Here is a tiny trained network, its code and every weight. The questions are about switching its units off for an input and a target symbol, where a switched-off unit gives its printed mean instead of its output.

import numpy as np


def w(rows, s, z=0):
    codes = np.array(rows[::2]) - 128.0
    scale = np.full(codes.shape[1], s)
    scale[-1] = z or s
    return codes * scale


def f(y):
    return y / 2 * (1 + np.tanh(0.7978845608 * (y + 0.044715 * y**3)))


def softmax(a):
    e = np.exp(a - a.max(-1, keepdims=True))
    return e / e.sum(-1, keepdims=True)


def log_softmax(a):
    a = a - a.max(-1, keepdims=True)
    return a - np.log(np.exp(a).sum(-1, keepdims=True))


def net(x, mask):
    ids = ['ΠΨΩγδηθξ'.index(c) for c in x.split()]
    T = len(ids)
    res = E[ids] + P[:T]
    u = 0
    for l in range(2):
        q, k, v = (res @ M[l].T for M in (Q, K, V))
        z = softmax(np.where(np.tri(T) > 0, q @ k.T / 3**0.5, -1e9)) @ v
        res = res + np.where(mask[u], z, O[l][:, -1]) @ O[l][:, :-1]
        u += 1
        y = f(res @ A[l][:, :-1].T + A[l][:, -1])
        res = res + np.where(mask[u : u + 4], y, B[l][:, -1]) @ B[l][:, :-1]
        u += 4
    return log_softmax(res[-1] @ U[:, :-1].T + U[:, -1])


Q, K, V, O, A, B = {}, {}, {}, {}, {}, {}
E = w([
[96,91,141,99,57],'Π',
[29,105,110,160,60],'Ψ',
[155,62,200,133,112],'Ω',
[140,53,156,64,37],'γ',
[112,170,185,112,60],'δ',
[89,20,128,129,69],'η',
[73,177,157,161,108],'θ',
[172,157,245,146,132],'ξ',
],0.012)
P = w([
[205,170,72,139,93],'0',
[101,135,174,140,130],'1',
[15,187,121,23,173],'2',
[186,77,55,88,39],'3',
[86,127,207,145,99],'4',
[30,165,130,46,218],'5',
[163,75,63,120,45],'6',
[76,114,244,147,77],'7',
[57,124,139,65,248],'8',
[148,94,77,148,45],'9',
],0.011)
Q[0] = w([
[130,49,164,167,91],'L0H1',
[197,91,255,170,3],'L0H1',
[195,163,37,86,213],'L0H1',
],0.023)
K[0] = w([
[83,94,171,190,87],'L0H1',
[100,143,238,149,4],'L0H1',
[200,192,22,124,133],'L0H1',
],0.024)
V[0] = w([
[176,26,93,2,121],'L0H1',
[174,203,172,76,116],'L0H1',
[166,142,197,166,181],'L0H1',
],0.011)
O[0] = w([
[105,10,130,81,84,3],'L0H1',
[139,147,157,97,162,158],'L0H1',
[163,155,177,158,178,154],'L0H1',
],0.013,0.0036)
A[0] = w([
[76,84,129,87,159,128],'L0N1',
[199,148,52,221,8,125],'L0N2',
[170,91,191,167,44,4],'L0N3',
[229,132,4,203,56,74],'L0N4',
],0.012,0.0042)
B[0] = w([
[101,217,112,180,166,216],'L0N1',
[142,36,119,152,81,254],'L0N2',
[79,143,98,158,159,195],'L0N3',
[200,255,181,142,118,208],'L0N4',
],0.013,0.0074)
Q[1] = w([
[75,108,243,161,65],'L1H1',
[137,79,54,13,250],'L1H1',
[105,92,129,155,106],'L1H1',
],0.022)
K[1] = w([
[84,84,225,126,142],'L1H1',
[217,100,6,84,200],'L1H1',
[109,94,132,125,93],'L1H1',
],0.023)
V[1] = w([
[230,7,200,136,228],'L1H1',
[151,160,15,220,254],'L1H1',
[60,202,198,5,80],'L1H1',
],0.0092)
O[1] = w([
[175,31,51,255,197,1],'L1H1',
[5,148,91,198,84,188],'L1H1',
[166,97,55,39,123,169],'L1H1',
],0.0087,0.0081)
A[1] = w([
[122,9,108,75,81,184],'L1N1',
[200,195,87,136,136,109],'L1N2',
[23,165,121,103,237,3],'L1N3',
[46,186,121,65,192,81],'L1N4',
],0.014,0.0068)
B[1] = w([
[138,171,140,151,241,148],'L1N1',
[51,12,170,100,175,174],'L1N2',
[173,119,197,8,125,220],'L1N3',
[136,96,83,211,158,250],'L1N4',
],0.016,0.024)
U = w([
[133,164,129,174,80,165],'Π',
[155,192,153,126,158,144],'Ψ',
[130,96,181,191,136,11],'Ω',
[59,73,66,188,156,79],'γ',
[185,103,127,248,131,120],'δ',
[46,196,58,165,169,173],'η',
[1,161,107,131,125,116],'θ',
[96,95,50,77,130,163],'ξ',
],0.007,0.012)

Each question gives the input, a string of symbols that net reads in full, and the target symbol t.
The units are the heads (3 rows each of Q, K, V and O) and the neurons (one row each of A and B). Each row of codes is followed by its name. A weight is (code - 128) times the scale printed after its matrix; where a second scale follows, it is the last column's (O, A, B and U).
mask holds one flag per unit, layer by layer, with each layer's heads first. A switched-off unit (its flag False) gives its mean, the last column of its rows in O or B, instead of its output. The means were averaged over made-up inputs and are rounded, as every weight is.
A unit's drop is (log p(t) with every unit on - log p(t) with that unit switched off) / (log p(t) with every unit on - log p(t) with every unit switched off).
The circuit of an input: a set's keep is (log p(t) with only the set's units on - log p(t) with every unit switched off) / (log p(t) with every unit on - log p(t) with every unit switched off). Starting from all 10 units, units are removed one at a time, each time the one whose removal leaves the highest keep (on an exact tie, the one counted first), for as long as the keep stays at least 0.8.
units of the circuit, in order: the units of the circuit, biggest drop first
most important unit: the unit with the biggest drop
top k neurons: the k neurons with the biggest drops, biggest first
k most important neurons of layer l: the k neurons of layer l with the biggest drops, biggest first
input γ Π δ, target ξ: 2 most important neurons of layer 0 -> (L0N2 L0N1)
input Ω η η Π η θ Π δ, target γ: top 4 neurons -> (L0N2 L1N3 L1N2 L1N4)
input ξ ξ η Π Π Π θ ξ Ψ η, target γ: units of the circuit, in order -> (L0H1 L1N3 L1N2)
input Ω Ψ Ψ θ θ θ δ θ γ Π, target θ: 2 most important neurons of layer 0 -> (L0N4 L0N2)
input θ Ω γ Ω, target δ: units of the circuit, in order -> (L1H1)
input γ θ Ω Ω Ω ξ Π η Π, target Ψ: units of the circuit, in order -> (L1N3 L0N2)
input Ψ Ω θ Ω ξ δ Ω, target γ: 2 most important neurons of layer 0 -> (L0N1 L0N2)
input Ω θ θ γ, target θ: top 3 neurons -> (L1N2 L0N4 L1N4)
input Ψ η Ψ Ω ξ η η ξ Π θ, target γ: units of the circuit, in order -> (L0H1 L1N2 L1H1)
input ξ Ψ Π Π γ ξ θ γ δ η, target η: units of the circuit, in order -> (L0H1 L1N3 L1N1)
input γ Ω Ψ δ, target δ: units of the circuit, in order -> (L0H1 L1H1)
input θ ξ Π η Π Ψ θ θ Ψ γ, target θ: top 2 neurons -> (L1N2 L1N4)
input θ Ω θ δ, target δ: units of the circuit, in order -> (L1H1 L0H1)
input η η θ η, target Π: 2 most important neurons of layer 1 -> (L1N4 L1N2)
input Ω θ Π δ Ω Ψ δ Ω θ, target Ψ: top 2 neurons -> (L1N3 L1N2)
input ξ θ Ω Π γ, target ξ: top 4 neurons -> (L0N1 L0N3 L1N3 L0N2)
input η Π Π δ Π δ Ψ Π η, target Ψ: top 4 neurons -> (L1N3 L0N4 L1N2 L0N2)
input ξ Ω θ γ Ω γ Ω η Π Ω, target Π: most important unit -> L0N4
input ξ η Ω δ θ γ θ Ω γ Ψ, target δ: 2 most important neurons of layer 0 -> (L0N1 L0N4)
input θ γ θ ξ η, target θ: top 2 neurons -> (L0N3 L0N1)
input Ω θ γ Ω θ η θ γ Ω Ω, target η: most important unit -> L0N3
input θ δ θ, target Ψ: top 2 neurons -> (L1N3 L0N4)
input θ θ θ Ω Π ξ η, target Ψ: top 2 neurons -> (L0N2 L1N4)
input Ω θ Ψ Ω Π γ Ω, target Ψ: top 4 neurons -> (L1N4 L0N2 L1N1 L0N1)
input Ω Π γ δ θ Ω Ψ Π Ψ Ψ, target Ψ: units of the circuit, in order -> (L0N2 L1N1 L1H1)
